Below are the code and all the weights of a small trained network. Each question names an input and a target symbol and asks about switching units off, where a switched-off unit gives its printed mean instead of its output.

import numpy as np


def w(rows, s, z=0):
    codes = np.array(rows[::2]) - 128.0
    scale = np.full(codes.shape[1], s)
    scale[-1] = z or s
    return codes * scale


def f(y):
    return np.maximum(y, 0)


def softmax(a):
    e = np.exp(a - a.max(-1, keepdims=True))
    return e / e.sum(-1, keepdims=True)


def log_softmax(a):
    a = a - a.max(-1, keepdims=True)
    return a - np.log(np.exp(a).sum(-1, keepdims=True))


def net(x, mask):
    ids = ['αδθμξπψ'.index(c) for c in x.split()]
    T = len(ids)
    res = E[ids] + P[:T]
    u = 0
    for l in range(2):
        q, k, v = (res @ M[l].T for M in (Q, K, V))
        z = softmax(np.where(np.tri(T) > 0, q @ k.T / 4**0.5, -1e9)) @ v
        res = res + np.where(mask[u], z, O[l][:, -1]) @ O[l][:, :-1]
        u += 1
        y = f(res @ A[l][:, :-1].T + A[l][:, -1])
        res = res + np.where(mask[u : u + 4], y, B[l][:, -1]) @ B[l][:, :-1]
        u += 4
    return log_softmax(res[-1] @ U[:, :-1].T + U[:, -1])


Q, K, V, O, A, B = {}, {}, {}, {}, {}, {}
E = w([
[91,127,103,180,169,158],'α',
[212,110,66,83,183,141],'δ',
[67,63,204,164,185,191],'θ',
[168,174,195,73,168,172],'μ',
[171,95,60,40,176,165],'ξ',
[100,243,90,98,152,81],'π',
[250,137,91,163,131,193],'ψ',
],0.015)
P = w([
[191,76,113,112,229,4],'0',
[199,72,120,107,185,48],'1',
[195,84,110,110,167,77],'2',
[182,88,107,114,151,107],'3',
[177,99,102,113,135,124],'4',
[172,106,103,118,131,149],'5',
[172,114,101,116,110,162],'6',
[169,126,103,124,102,177],'7',
[158,135,103,130,101,195],'8',
[158,144,102,133,90,206],'9',
[161,160,103,148,90,217],'10',
[164,178,104,156,90,230],'11',
[163,199,109,160,102,241],'12',
[148,201,108,156,102,254],'13',
],0.0079)
Q[0] = w([
[177,71,68,131,187,228],'0.h1',
[68,100,246,207,122,52],'0.h1',
[242,95,70,121,198,208],'0.h1',
[51,96,213,222,59,131],'0.h1',
],0.012)
K[0] = w([
[115,145,158,201,40,244],'0.h1',
[181,12,106,67,148,72],'0.h1',
[115,186,171,195,17,232],'0.h1',
[151,2,121,123,191,105],'0.h1',
],0.0098)
V[0] = w([
[203,214,41,166,119,139],'0.h1',
[126,175,178,155,149,90],'0.h1',
[154,186,196,2,121,134],'0.h1',
[237,87,252,187,193,187],'0.h1',
],0.0078)
O[0] = w([
[254,52,163,151,65,27,241],'0.h1',
[155,235,103,94,66,106,111],'0.h1',
[142,252,196,146,203,90,148],'0.h1',
[35,129,233,102,23,102,255],'0.h1',
],0.0074,0.0088)
A[0] = w([
[43,215,123,182,90,54,254],'0.n1',
[155,163,168,166,99,170,224],'0.n2',
[99,31,215,77,79,142,49],'0.n3',
[182,136,73,64,88,2,200],'0.n4',
],0.0076,0.0063)
B[0] = w([
[130,1,91,95,93,193,163],'0.n1',
[95,104,120,75,165,127,198],'0.n2',
[132,118,183,191,154,135,211],'0.n3',
[177,130,151,155,98,200,251],'0.n4',
],0.011,0.012)
Q[1] = w([
[130,196,72,220,166,6],'1.h1',
[222,149,221,200,125,144],'1.h1',
[120,163,217,56,176,160],'1.h1',
[83,220,142,85,198,27],'1.h1',
],0.013)
K[1] = w([
[233,146,58,99,69,18],'1.h1',
[170,151,182,144,165,224],'1.h1',
[112,183,252,87,146,162],'1.h1',
[152,162,158,51,107,23],'1.h1',
],0.012)
V[1] = w([
[182,64,80,126,175,40],'1.h1',
[96,141,201,170,253,77],'1.h1',
[129,120,135,61,170,50],'1.h1',
[184,181,178,25,76,181],'1.h1',
],0.0063)
O[1] = w([
[187,53,89,57,109,168,23],'1.h1',
[165,118,160,73,211,44,162],'1.h1',
[155,75,181,70,119,124,1],'1.h1',
[90,254,189,117,112,124,196],'1.h1',
],0.0088,0.0058)
A[1] = w([
[253,109,43,113,125,95,66],'1.n1',
[143,133,19,20,210,92,199],'1.n2',
[68,4,93,156,46,204,3],'1.n3',
[60,47,226,141,116,55,37],'1.n4',
],0.0067,0.0046)
B[1] = w([
[32,165,82,179,145,22,248],'1.n1',
[60,55,162,240,167,183,196],'1.n2',
[40,160,93,113,32,52,246],'1.n3',
[230,150,2,144,155,68,253],'1.n4',
],0.007,0.0055)
U = w([
[81,219,145,35,124,48,210],'α',
[34,197,138,207,177,103,20],'δ',
[119,132,185,184,83,162,2],'θ',
[198,140,85,68,114,21,84],'μ',
[64,147,42,62,57,51,163],'ξ',
[155,233,19,106,142,163,100],'π',
[115,55,109,79,219,253,193],'ψ',
],0.0045,0.004)

Each question gives the input, a string of symbols that net reads in full, and the target symbol t.
The units are the heads (4 rows each of Q, K, V and O) and the neurons (one row each of A and B). Each row of codes is followed by its name. A weight is (code - 128) times the scale printed after its matrix; where a second scale follows, it is the last column's (O, A, B and U).
mask holds one flag per unit, layer by layer, with each layer's heads first. A switched-off unit (its flag False) gives its mean, the last column of its rows in O or B, instead of its output. The means were averaged over made-up inputs and are rounded, as every weight is.
A unit's drop is (log p(t) with every unit on - log p(t) with that unit switched off) / (log p(t) with every unit on - log p(t) with every unit switched off).
The circuit of an input: a set's keep is (log p(t) with only the set's units on - log p(t) with every unit switched off) / (log p(t) with every unit on - log p(t) with every unit switched off). Starting from all 10 units, units are removed one at a time, each time the one whose removal leaves the highest keep (on an exact tie, the one counted first), for as long as the keep stays at least 0.8.
units of the circuit, in order: the units of the circuit, biggest drop first
unit that matters most: the unit with the biggest drop
k most important neurons of layer l: the k neurons of layer l with the biggest drops, biggest first
drop of u: that unit's drop, to one decimal
input ψ ξ μ θ ξ ξ ξ μ α, target ψ: unit that matters most : 1.h1
input μ ψ ξ ξ ξ μ ψ θ, target μ: units of the circuit, in order : 1.n4, 0.n4, 1.h1
input ψ μ δ, target α: units of the circuit, in order : 1.h1, 0.h1
input ψ ξ ξ ψ ξ ψ ξ α ψ ξ ξ α ξ ξ, target ξ: units of the circuit, in order : 1.h1, 0.h1, 1.n3
input ψ ψ θ μ π ψ ξ ξ ψ ξ ξ θ ψ α, target ξ: units of the circuit, in order : 0.n1, 0.h1, 1.n3
input α ψ θ ξ ξ ψ π μ ψ ξ π π ψ δ, target μ: units of the circuit, in order : 1.h1, 0.n3, 0.n4
input π π π ξ ξ ψ π μ π δ, target π: units of the circuit, in order : 0.h1, 1.h1, 0.n3
input ξ ξ ξ θ ξ π δ, target δ: units of the circuit, in order : 1.n1, 0.h1, 1.n2, 1.h1
input α μ ψ μ θ α ψ ξ, target μ: 2 most important neurons of layer 0 : 0.n3, 0.n4
input ξ ξ ψ ψ α π δ, target π: units of the circuit, in order : 0.h1, 0.n4, 1.h1
input ψ θ ξ ψ α, target μ: units of the circuit, in order : 1.h1, 0.n4, 0.n3
input ξ ξ α ξ ξ, target ξ: units of the circuit, in order : 0.h1, 1.h1, 1.n3
input μ ξ θ ξ ψ ξ ξ ξ ξ ξ μ, target ψ: 2 most important neurons of layer 0 : 0.n1, 0.n2
input μ ξ ξ ξ θ ξ π ξ ξ, target δ: unit that matters most : 1.n1
input ξ ξ ψ μ ξ ξ θ ψ ψ δ, target μ: 2 most important neurons of layer 1 : 1.n4, 1.n2
input ξ ψ ψ π π ψ ξ ψ μ ψ μ, target α: 2 most important neurons of layer 0 : 0.n4, 0.n2
input π ψ θ ξ α μ, target ψ: 3 most important neurons of layer 1 : 1.n2, 1.n3, 1.n1
input ψ δ ξ, target θ: 2 most important neurons of layer 0 : 0.n4, 0.n3
input ξ θ ξ δ, target ψ: drop of 1.n3 : 0.1
input ψ ξ ξ ξ δ θ δ, target ψ: drop of 1.n3 : 0.2
